Here is a tiny trained network, its code and every weight. The questions are about switching its units off for an input and a target symbol, where a switched-off unit gives its printed mean instead of its output.

import numpy as np


def w(rows, s, z=0):
    codes = np.array(rows[::2]) - 128.0
    scale = np.full(codes.shape[1], s)
    scale[-1] = z or s
    return codes * scale


def f(y):
    return np.maximum(y, 0)


def softmax(a):
    e = np.exp(a - a.max(-1, keepdims=True))
    return e / e.sum(-1, keepdims=True)


def log_softmax(a):
    a = a - a.max(-1, keepdims=True)
    return a - np.log(np.exp(a).sum(-1, keepdims=True))


def net(x, mask):
    ids = ['ΔΨηπστφ'.index(c) for c in x.split()]
    T = len(ids)
    res = E[ids] + P[:T]
    u = 0
    for l in range(2):
        r = res
        for j in range(2):
            rows = slice(2 * j, 2 * j + 2)
            q, k, v = (r @ M[l][rows].T for M in (Q, K, V))
            z = softmax(np.where(np.tri(T) > 0, q @ k.T / 2**0.5, -1e9)) @ v
            o = O[l][rows]
            res = res + np.where(mask[u + j], z, o[:, -1]) @ o[:, :-1]
        u += 2
        y = f(res @ A[l][:, :-1].T + A[l][:, -1])
        res = res + np.where(mask[u : u + 4], y, B[l][:, -1]) @ B[l][:, :-1]
        u += 4
    return log_softmax(res[-1] @ U[:, :-1].T + U[:, -1])


Q, K, V, O, A, B = {}, {}, {}, {}, {}, {}
E = w([
[91,181,88,67,131],'Δ',
[79,138,52,108,41],'Ψ',
[99,212,128,116,85],'η',
[148,135,169,84,72],'π',
[191,92,164,136,253],'σ',
[139,199,113,102,190],'τ',
[158,168,156,180,118],'φ',
],0.022)
P = w([
[190,254,212,132,147],'0',
[192,209,148,171,226],'1',
[157,161,172,157,195],'2',
[146,132,159,142,193],'3',
[133,129,158,131,172],'4',
[163,123,119,99,187],'5',
[144,160,167,152,95],'6',
[171,121,109,97,150],'7',
[174,146,136,132,119],'8',
[144,99,149,122,124],'9',
[163,182,131,154,63],'10',
[177,112,77,78,114],'11',
[185,175,95,110,57],'12',
[96,168,212,156,142],'13',
],0.0061)
Q[0] = w([
[55,174,163,80,71],'L0H1',
[46,217,150,1,143],'L0H1',
[91,111,151,18,166],'L0H2',
[116,91,213,150,169],'L0H2',
],0.0081)
K[0] = w([
[155,39,143,181,18],'L0H1',
[98,133,70,111,89],'L0H1',
[209,26,254,113,199],'L0H2',
[158,161,200,140,83],'L0H2',
],0.0093)
V[0] = w([
[69,182,153,120,254],'L0H1',
[126,168,213,132,143],'L0H1',
[145,112,17,211,136],'L0H2',
[80,94,120,63,4],'L0H2',
],0.0057)
O[0] = w([
[109,218,140,123,99,159],'L0H1',
[49,193,95,92,143,134],'L0H1',
[77,2,125,71,186,100],'L0H2',
[135,102,99,77,162,1],'L0H2',
],0.0084,0.007)
A[0] = w([
[137,2,163,98,67,95],'L0N1',
[149,146,85,154,61,35],'L0N2',
[61,29,128,16,126,254],'L0N3',
[47,136,174,70,4,9],'L0N4',
],0.0054,0.0015)
B[0] = w([
[159,230,128,3,134,191],'L0N1',
[192,112,111,160,95,198],'L0N2',
[199,132,98,193,194,200],'L0N3',
[215,92,38,188,171,255],'L0N4',
],0.0061,0.0026)
Q[1] = w([
[80,4,157,132,116],'L1H1',
[141,127,81,136,113],'L1H1',
[161,163,143,98,100],'L1H2',
[174,108,163,105,162],'L1H2',
],0.013)
K[1] = w([
[57,224,120,177,185],'L1H1',
[170,132,132,214,225],'L1H1',
[95,72,188,2,117],'L1H2',
[197,141,125,105,109],'L1H2',
],0.008)
V[1] = w([
[126,88,11,254,108],'L1H1',
[23,197,87,162,152],'L1H1',
[129,152,177,142,252],'L1H2',
[27,106,162,188,112],'L1H2',
],0.0085)
O[1] = w([
[123,52,44,144,135,124],'L1H1',
[65,137,62,206,174,110],'L1H1',
[117,44,190,92,118,214],'L1H2',
[253,226,124,111,169,2],'L1H2',
],0.011,0.0057)
A[1] = w([
[109,81,94,121,100,217],'L1N1',
[175,108,160,183,192,43],'L1N2',
[112,83,151,251,112,254],'L1N3',
[155,93,126,120,156,135],'L1N4',
],0.013,0.0028)
B[1] = w([
[158,105,206,94,213,232],'L1N1',
[120,69,68,180,5,204],'L1N2',
[254,61,95,29,107,255],'L1N3',
[27,127,151,36,26,156],'L1N4',
],0.0068,0.007)
U = w([
[8,117,122,219,34,144],'Δ',
[150,106,116,84,163,228],'Ψ',
[120,181,203,161,169,77],'η',
[94,153,242,76,58,143],'π',
[254,182,102,231,104,150],'σ',
[186,79,158,209,141,3],'τ',
[165,179,70,226,59,118],'φ',
],0.0075,0.0037)

Each question gives the input, a string of symbols that net reads in full, and the target symbol t.
The units are the heads (2 rows each of Q, K, V and O) and the neurons (one row each of A and B). Each row of codes is followed by its name. A weight is (code - 128) times the scale printed after its matrix; where a second scale follows, it is the last column's (O, A, B and U).
mask holds one flag per unit, layer by layer, with each layer's heads first. A switched-off unit (its flag False) gives its mean, the last column of its rows in O or B, instead of its output. The means were averaged over made-up inputs and are rounded, as every weight is.
A unit's drop is (log p(t) with every unit on - log p(t) with that unit switched off) / (log p(t) with every unit on - log p(t) with every unit switched off).
The circuit of an input: a set's keep is (log p(t) with only the set's units on - log p(t) with every unit switched off) / (log p(t) with every unit on - log p(t) with every unit switched off). Starting from all 12 units, units are removed one at a time, each time the one whose removal leaves the highest keep (on an exact tie, the one counted first), for as long as the keep stays at least 0.8.
circuit, biggest first: the units of the circuit, biggest drop first
unit that matters most: the unit with the biggest drop
top k neurons: the k neurons with the biggest drops, biggest first
k most important neurons of layer l: the k neurons of layer l with the biggest drops, biggest first
which heads matter: for each layer, one digit per head in row order, 1 if its drop is at least 0.15 and else 0, layers parted by /
drop when u is switched off: that unit's drop, to one decimal
input η η τ τ Ψ Δ τ π π τ Δ Δ τ τ, target π: which heads matter : 00 / 10
input π σ σ, target π: circuit, biggest first : [L1H1]
input τ τ η, target φ: which heads matter : 11 / 10
input Δ φ Δ π Ψ φ Ψ τ Ψ τ τ, target Ψ: which heads matter : 10 / 10
input τ φ Δ σ η σ Δ Ψ Ψ, target Ψ: top 2 neurons : [L1N1 L1N2]
input σ Δ Δ Δ σ Δ τ τ π η Δ τ φ, target π: top 2 neurons : [L0N4 L1N2]
input π Δ σ η σ Δ π τ Ψ φ φ, target Ψ: 2 most important neurons of layer 0 : [L0N4 L0N2]
input η σ Δ η Δ, target φ: which heads matter : 11 / 11
input η φ σ φ Δ η Δ, target φ: circuit, biggest first : [L0H1 L0H2 L1H1 L1H2]
input φ η σ Δ σ τ, target η: which heads matter : 10 / 10
input η η η Δ, target Δ: circuit, biggest first : [L1H1 L0H1]
input σ τ Δ τ σ τ, target η: 2 most important neurons of layer 1 : [L1N2 L1N3]
input τ Ψ σ τ σ φ η, target Ψ: circuit, biggest first : [L1H1 L0H1 L1N3]
input Δ φ η τ η, target φ: unit that matters most : L1H1
input σ σ σ Ψ Δ Δ π, target σ: circuit, biggest first : [L0H2 L1H2]
input τ Δ Δ, target Δ: which heads matter : 00 / 10
input σ τ σ σ, target π: which heads matter : 00 / 01
input Ψ τ φ Δ τ σ Δ σ φ, target Ψ: which heads matter : 00 / 10
input Δ Δ Δ Ψ τ Ψ, target Ψ: top 2 neurons : [L1N1 L0N3]
input η Ψ η Δ σ σ η, target Ψ: which heads matter : 10 / 10
input σ σ φ σ η π τ σ τ τ, target π: top neuron : [L0N4]
input π η τ φ σ π σ φ φ, target π: drop when L0N2 is switched off : 0.0
